Below is a small trained network, with its code and all its weights. Each question gives an input and a class and asks what happens when units are switched off, that is, made to give their printed mean instead of their output.

import numpy as np


def w(rows, s, z=0):
    codes = np.array(rows[::2]) - 128.0
    scale = np.full(codes.shape[1], s)
    scale[-1] = z or s
    return codes * scale


def f(y):
    return np.maximum(y, 0)


def log_softmax(a):
    a = a - a.max(-1, keepdims=True)
    return a - np.log(np.exp(a).sum(-1, keepdims=True))


def net(x, mask):
    res = np.array(x, float).reshape(1, 4) / 4 @ E
    y = f(res @ A[0][:, :-1].T + A[0][:, -1])
    res = res + np.where(mask, y, B[0][:, -1]) @ B[0][:, :-1]
    return log_softmax(res[-1] @ U[:, :-1].T + U[:, -1])


A, B = {}, {}
E = w([
[12,195,104,113],'x0',
[91,26,25,78],'x1',
[113,106,202,78],'x2',
[64,73,210,254],'x3',
],0.0067)
A[0] = w([
[61,166,142,109,20],'neuron 0',
[188,49,198,114,77],'neuron 1',
[105,53,83,127,75],'neuron 2',
[48,192,40,171,47],'neuron 3',
[144,219,22,104,56],'neuron 4',
[120,22,88,107,57],'neuron 5',
[203,66,107,139,125],'neuron 6',
[130,77,72,111,53],'neuron 7',
[132,88,157,210,2],'neuron 8',
[74,143,144,94,45],'neuron 9',
[114,58,130,61,113],'neuron 10',
[19,137,165,103,106],'neuron 11',
[171,144,84,96,32],'neuron 12',
[103,80,98,119,10],'neuron 13',
[82,56,58,102,13],'neuron 14',
[162,182,143,157,16],'neuron 15',
[60,176,64,188,71],'neuron 16',
[105,60,133,193,83],'neuron 17',
[192,93,105,154,56],'neuron 18',
[192,223,140,198,28],'neuron 19',
[212,54,127,196,75],'neuron 20',
[201,105,96,158,78],'neuron 21',
[99,43,98,119,73],'neuron 22',
[55,114,172,185,71],'neuron 23',
[164,180,45,51,98],'neuron 24',
[82,33,118,96,33],'neuron 25',
[53,63,92,255,93],'neuron 26',
[153,134,160,20,64],'neuron 27',
[181,72,161,117,22],'neuron 28',
[143,167,216,98,48],'neuron 29',
[156,157,186,122,46],'neuron 30',
[194,120,131,140,65],'neuron 31',
[63,68,154,187,149],'neuron 32',
[170,124,101,169,110],'neuron 33',
],0.0094,0.0038)
B[0] = w([
[47,113,188,79,161],'neuron 0',
[6,89,108,56,205],'neuron 1',
[120,204,196,223,192],'neuron 2',
[14,121,177,16,213],'neuron 3',
[181,71,231,111,231],'neuron 4',
[102,205,183,211,205],'neuron 5',
[39,98,124,106,208],'neuron 6',
[137,211,215,189,179],'neuron 7',
[217,119,233,96,184],'neuron 8',
[47,84,153,19,152],'neuron 9',
[153,182,149,174,194],'neuron 10',
[57,51,136,43,209],'neuron 11',
[196,80,243,98,168],'neuron 12',
[109,211,255,205,151],'neuron 13',
[82,253,194,193,200],'neuron 14',
[103,250,241,149,160],'neuron 15',
[54,102,225,61,199],'neuron 16',
[221,68,202,109,197],'neuron 17',
[17,122,207,88,169],'neuron 18',
[81,220,202,185,210],'neuron 19',
[20,95,154,51,217],'neuron 20',
[13,92,201,53,179],'neuron 21',
[136,225,178,194,192],'neuron 22',
[209,98,184,106,207],'neuron 23',
[224,75,179,106,255],'neuron 24',
[116,210,213,200,186],'neuron 25',
[211,82,180,110,253],'neuron 26',
[209,86,193,108,193],'neuron 27',
[6,72,176,71,164],'neuron 28',
[108,209,176,213,186],'neuron 29',
[129,203,188,176,168],'neuron 30',
[18,145,165,91,164],'neuron 31',
[235,70,103,119,234],'neuron 32',
[55,97,227,40,164],'neuron 33',
],0.006,0.0054)
U = w([
[93,87,147,128,255],'0',
[1,65,147,65,10],'1',
[116,204,158,235,35],'2',
[217,33,149,125,68],'3',
[129,51,49,189,204],'4',
],0.0082,0.0068)

Each question gives the input, the list of numbers given to net, and the class t.
The units are the neurons (one row each of A and B). Each row of codes is followed by its name. A weight is (code - 128) times the scale printed after its matrix; where a second scale follows, it is the last column's (A, B and U).
mask holds one flag per neuron, in row order. A switched-off neuron (its flag False) gives its mean, the last column of its row in B, instead of its output. The means were averaged over made-up inputs and are rounded, as every weight is.
A unit's drop is (log p(t) with every unit on - log p(t) with that unit switched off) / (log p(t) with every unit on - log p(t) with every unit switched off).
The circuit of an input: a set's keep is (log p(t) with only the set's units on - log p(t) with every unit switched off) / (log p(t) with every unit on - log p(t) with every unit switched off). Starting from the 12 units with the biggest drops (on a tie, the unit counted first), units are removed one at a time, each time the one whose removal leaves the highest keep (on an exact tie, the one counted first), for as long as the keep stays at least 0.8.
circuit, biggest first: the units of the circuit, biggest drop first
most important unit: the unit with the biggest drop
top k neurons: the k neurons with the biggest drops, biggest first
drop when u is switched off: that unit's drop, to one decimal
input [-6,0,2,8], class 3: most important unit -> neuron 32
input [6,6,-2,8], class 3: circuit, biggest first -> (neuron 26; neuron 32)
input [7,-4,2,-8], class 3: top 2 neurons -> (neuron 24; neuron 4)
input [2,-5,-4,-7], class 3: circuit, biggest first -> (neuron 24; neuron 4)
input [-7,-5,-6,7], class 1: circuit, biggest first -> (neuron 20; neuron 1)
input [-8,-7,-2,4], class 1: top 2 neurons -> (neuron 20; neuron 1)
input [-7,5,6,-2], class 1: circuit, biggest first -> (neuron 1; neuron 28)
input [-8,-5,4,3], class 1: circuit, biggest first -> (neuron 1; neuron 20)
input [6,5,-5,-7], class 3: top 3 neurons -> (neuron 24; neuron 4; neuron 12)
input [6,7,-6,0], class 2: circuit, biggest first -> (neuron 14; neuron 2)
input [-2,7,-2,8], class 3: top 2 neurons -> (neuron 26; neuron 32)
input [-1,5,-5,-7], class 3: top 3 neurons -> (neuron 24; neuron 4; neuron 12)
input [0,8,7,8], class 2: drop when neuron 22 is switched off -> 0.2
input [-8,-5,7,3], class 1: drop when neuron 1 is switched off -> 0.3
input [4,8,-7,-5], class 2: drop when neuron 14 is switched off -> 0.2
input [0,8,-4,-8], class 2: most important unit -> neuron 14
